Below is a small trained network, with its code and all its weights. Each question gives an input and a target symbol and asks what happens when units are switched off, that is, made to give their printed mean instead of their output.

import numpy as np


def w(rows, s, z=0):
    codes = np.array(rows[::2]) - 128.0
    scale = np.full(codes.shape[1], s)
    scale[-1] = z or s
    return codes * scale


def norm(h):
    return h / np.sqrt((h * h).mean(-1, keepdims=True) + 1e-5)


def f(y):
    return np.maximum(y, 0)


def softmax(a):
    e = np.exp(a - a.max(-1, keepdims=True))
    return e / e.sum(-1, keepdims=True)


def log_softmax(a):
    a = a - a.max(-1, keepdims=True)
    return a - np.log(np.exp(a).sum(-1, keepdims=True))


def net(x, mask):
    ids = ['αδζθλμπστ'.index(c) for c in x.split()]
    T = len(ids)
    res = E[ids] + P[:T]
    u = 0
    for l in range(2):
        r = norm(res)
        for j in range(3):
            rows = slice(3 * j, 3 * j + 3)
            q, k, v = (r @ M[l][rows].T for M in (Q, K, V))
            z = softmax(np.where(np.tri(T) > 0, q @ k.T / 3**0.5, -1e9)) @ v
            o = O[l][rows]
            res = res + np.where(mask[u + j], z, o[:, -1]) @ o[:, :-1]
        u += 3
        y = f(norm(res) @ A[l][:, :-1].T + A[l][:, -1])
        res = res + np.where(mask[u : u + 4], y, B[l][:, -1]) @ B[l][:, :-1]
        u += 4
    return log_softmax(norm(res)[-1] @ U[:, :-1].T + U[:, -1])


Q, K, V, O, A, B = {}, {}, {}, {}, {}, {}
E = w([
[212,104,134,193,177,96,237,138],'α',
[65,139,163,99,146,3,105,106],'δ',
[88,185,132,169,201,127,214,124],'ζ',
[112,59,142,165,149,174,164,71],'θ',
[142,198,103,79,99,193,156,62],'λ',
[63,122,103,83,145,164,116,148],'μ',
[115,134,64,175,87,103,120,58],'π',
[182,170,144,100,203,144,117,77],'σ',
[125,184,92,109,97,144,177,147],'τ',
],0.023)
P = w([
[82,216,167,141,177,236,254,108],'0',
[70,206,160,175,171,221,209,152],'1',
[76,195,155,185,165,205,191,169],'2',
[80,177,146,198,162,190,175,178],'3',
[80,166,135,183,164,179,174,177],'4',
[84,153,122,172,164,171,172,171],'5',
[97,146,114,158,169,166,160,165],'6',
[102,140,106,141,167,156,159,164],'7',
[108,131,102,128,169,146,156,154],'8',
[115,124,96,116,175,136,150,158],'9',
[115,121,93,104,180,125,142,164],'10',
[126,114,89,85,182,112,141,164],'11',
[97,128,93,98,182,139,152,141],'12',
],0.009)
Q[0] = w([
[43,125,19,119,67,159,138,106],'L0H1',
[109,21,133,118,150,186,114,62],'L0H1',
[50,40,202,201,156,43,153,44],'L0H1',
[106,111,70,116,218,173,127,147],'L0H2',
[147,121,2,159,126,89,131,79],'L0H2',
[130,87,85,166,122,133,74,137],'L0H2',
[168,249,65,55,187,84,150,169],'L0H3',
[96,25,165,96,106,88,96,188],'L0H3',
[103,62,159,197,39,112,47,167],'L0H3',
],0.0098)
K[0] = w([
[38,85,3,66,52,171,116,136],'L0H1',
[108,83,145,73,90,105,38,130],'L0H1',
[29,77,165,140,119,11,109,84],'L0H1',
[92,68,124,67,132,129,70,119],'L0H2',
[143,99,82,117,70,63,63,72],'L0H2',
[91,98,135,130,115,160,98,82],'L0H2',
[147,168,84,91,119,80,79,154],'L0H3',
[113,113,95,162,180,239,184,143],'L0H3',
[161,214,98,192,160,212,202,90],'L0H3',
],0.011)
V[0] = w([
[123,122,207,46,36,116,116,153],'L0H1',
[118,129,208,140,139,82,85,139],'L0H1',
[53,109,51,114,151,168,67,140],'L0H1',
[207,103,105,198,84,221,104,131],'L0H2',
[76,125,104,57,174,174,124,206],'L0H2',
[107,58,1,143,123,125,41,121],'L0H2',
[113,146,223,106,93,56,52,151],'L0H3',
[94,70,72,143,170,180,65,150],'L0H3',
[112,58,200,74,109,78,165,104],'L0H3',
],0.0089)
O[0] = w([
[132,92,132,181,172,91,88,196,3],'L0H1',
[126,87,136,136,100,77,73,101,50],'L0H1',
[135,184,83,74,138,128,148,144,116],'L0H1',
[215,169,234,118,106,144,136,141,77],'L0H2',
[146,159,136,91,169,131,116,169,206],'L0H2',
[119,133,184,75,84,78,162,164,29],'L0H2',
[160,170,170,118,136,104,120,117,29],'L0H3',
[120,127,88,10,175,106,133,159,119],'L0H3',
[136,183,156,175,122,121,78,201,100],'L0H3',
],0.012,0.0069)
A[0] = w([
[232,68,151,125,162,173,201,130,1],'L0N1',
[165,9,165,236,72,140,140,97,195],'L0N2',
[3,196,228,110,163,60,4,57,166],'L0N3',
[238,159,239,145,171,174,96,94,18],'L0N4',
],0.0078,0.0051)
B[0] = w([
[162,131,29,254,97,109,137,125,188],'L0N1',
[109,99,125,97,119,173,142,192,255],'L0N2',
[76,70,13,150,198,80,41,16,180],'L0N3',
[180,79,92,59,98,216,67,84,160],'L0N4',
],0.0093,0.0057)
Q[1] = w([
[46,94,167,187,74,67,53,58],'L1H1',
[223,141,173,177,184,137,194,171],'L1H1',
[167,223,233,133,37,132,65,212],'L1H1',
[113,213,214,62,130,163,96,237],'L1H2',
[114,154,108,71,219,251,247,123],'L1H2',
[178,122,199,147,148,65,12,222],'L1H2',
[136,150,45,36,147,76,177,109],'L1H3',
[98,115,161,82,124,135,71,176],'L1H3',
[222,88,154,153,137,125,163,149],'L1H3',
],0.011)
K[1] = w([
[107,122,123,159,114,173,49,43],'L1H1',
[229,140,133,138,141,106,220,176],'L1H1',
[113,199,186,128,160,253,152,151],'L1H1',
[54,139,101,108,175,155,45,90],'L1H2',
[106,59,61,125,143,51,104,151],'L1H2',
[124,168,141,142,174,233,99,128],'L1H2',
[144,88,44,102,148,72,156,95],'L1H3',
[78,168,195,65,126,141,121,169],'L1H3',
[191,137,148,154,129,133,141,113],'L1H3',
],0.014)
V[1] = w([
[71,148,78,149,138,102,105,53],'L1H1',
[202,135,104,187,158,106,251,174],'L1H1',
[210,103,122,148,209,64,187,132],'L1H1',
[22,137,150,84,159,205,51,124],'L1H2',
[195,88,196,162,252,143,188,169],'L1H2',
[106,66,86,129,184,120,117,112],'L1H2',
[127,168,158,97,96,244,206,63],'L1H3',
[112,97,121,202,100,71,96,84],'L1H3',
[47,168,189,112,129,168,69,188],'L1H3',
],0.011)
O[1] = w([
[149,122,244,112,72,88,118,158,175],'L1H1',
[86,31,105,230,96,131,162,154,237],'L1H1',
[148,121,122,241,169,236,63,121,158],'L1H1',
[120,162,130,44,174,86,73,155,93],'L1H2',
[93,98,83,212,204,205,100,188,174],'L1H2',
[76,108,157,145,94,140,74,127,185],'L1H2',
[153,171,169,83,111,41,41,139,252],'L1H3',
[148,69,92,135,159,124,136,130,100],'L1H3',
[130,144,55,62,159,142,108,158,43],'L1H3',
],0.011)
A[1] = w([
[59,160,193,176,199,103,159,169,157],'L1N1',
[152,84,67,174,190,167,167,43,4],'L1N2',
[141,211,174,3,141,51,83,88,26],'L1N3',
[174,57,131,63,229,160,36,2,118],'L1N4',
],0.008,0.0016)
B[1] = w([
[201,118,139,72,133,102,134,159,185],'L1N1',
[108,116,129,131,114,134,248,199,220],'L1N2',
[100,75,106,165,152,168,149,137,254],'L1N3',
[175,149,97,101,97,107,154,165,187],'L1N4',
],0.016,0.0076)
U = w([
[132,68,94,233,127,197,163,138,197],'α',
[92,117,70,203,144,33,46,78,146],'δ',
[119,173,244,196,227,90,148,117,14],'ζ',
[141,48,234,112,88,177,82,188,3],'θ',
[40,193,143,200,113,185,55,26,18],'λ',
[110,135,57,82,193,151,154,149,215],'μ',
[133,107,158,109,56,109,210,64,99],'π',
[239,147,112,149,122,175,71,87,205],'σ',
[135,217,102,207,60,72,95,216,35],'τ',
],0.011,0.0031)

Each question gives the input, a string of symbols that net reads in full, and the target symbol t.
The units are the heads (3 rows each of Q, K, V and O) and the neurons (one row each of A and B). Each row of codes is followed by its name. A weight is (code - 128) times the scale printed after its matrix; where a second scale follows, it is the last column's (O, A, B and U).
mask holds one flag per unit, layer by layer, with each layer's heads first. A switched-off unit (its flag False) gives its mean, the last column of its rows in O or B, instead of its output. The means were averaged over made-up inputs and are rounded, as every weight is.
A unit's drop is (log p(t) with every unit on - log p(t) with that unit switched off) / (log p(t) with every unit on - log p(t) with every unit switched off).
The circuit of an input: a set's keep is (log p(t) with only the set's units on - log p(t) with every unit switched off) / (log p(t) with every unit on - log p(t) with every unit switched off). Starting from the 12 units with the biggest drops (on a tie, the unit counted first), units are removed one at a time, each time the one whose removal leaves the highest keep (on an exact tie, the one counted first), for as long as the keep stays at least 0.8.
circuit, biggest first: the units of the circuit, biggest drop first
most important unit: the unit with the biggest drop
k most important neurons: the k neurons with the biggest drops, biggest first
which heads matter: for each layer, one digit per head in row order, 1 if its drop is at least 0.15 and else 0, layers parted by /
drop of u: that unit's drop, to one decimal
input σ λ τ, target τ: most important unit	L1H3
input δ ζ σ ζ λ, target λ: which heads matter	001 / 010
input α ζ τ μ τ τ λ θ, target μ: which heads matter	100 / 000
input σ σ τ δ θ π, target π: which heads matter	010 / 000
input ζ α α δ λ μ τ μ θ μ δ, target μ: which heads matter	001 / 111
input π α μ ζ τ τ τ, target μ: circuit, biggest first	(L0H1, L0H2, L1H2)
input θ τ θ δ α ζ, target ζ: which heads matter	000 / 100
input δ μ α τ α α σ, target σ: which heads matter	001 / 100
input σ δ τ α μ τ δ τ, target μ: circuit, biggest first	(L1H3, L1H1)
input σ α α τ α θ δ α τ μ π δ, target π: which heads matter	011 / 111
input δ α σ λ τ π ζ α ζ μ α ζ, target ζ: circuit, biggest first	(L0H1, L1H1)
input ζ μ τ λ θ θ σ τ μ θ, target μ: which heads matter	000 / 000
input α λ θ τ α θ μ α π σ τ, target π: circuit, biggest first	(L0H2, L1H2)
input α τ α τ α α α μ σ, target μ: circuit, biggest first	(L0H3)
input λ α π τ θ ζ, target π: which heads matter	011 / 000
input μ λ π δ, target δ: 2 most important neurons	(L0N3, L1N2)
input σ α μ τ π τ, target π: which heads matter	000 / 010
input τ σ α α σ μ π σ, target π: circuit, biggest first	(L1H2, L0H2)
input τ σ τ α τ δ σ π λ, target λ: which heads matter	101 / 010
input σ π μ α π λ, target π: which heads matter	010 / 011
input α θ σ δ μ ζ π λ α θ, target θ: which heads matter	100 / 100
input π μ α τ μ α π λ, target π: which heads matter	010 / 010
input α α τ α τ δ, target δ: 2 most important neurons	(L0N3, L1N3)
input π δ ζ α τ μ θ π θ, target θ: 2 most important neurons	(L0N3, L0N2)
input α τ δ α τ α θ π τ, target τ: most important unit	L0H3
input τ α σ α τ μ δ μ δ, target μ: 3 most important neurons	(L1N4, L1N2, L0N1)
input σ τ σ σ, target σ: drop of L1N4	0.3
input α τ σ θ θ μ λ, target μ: drop of L1H1	0.0
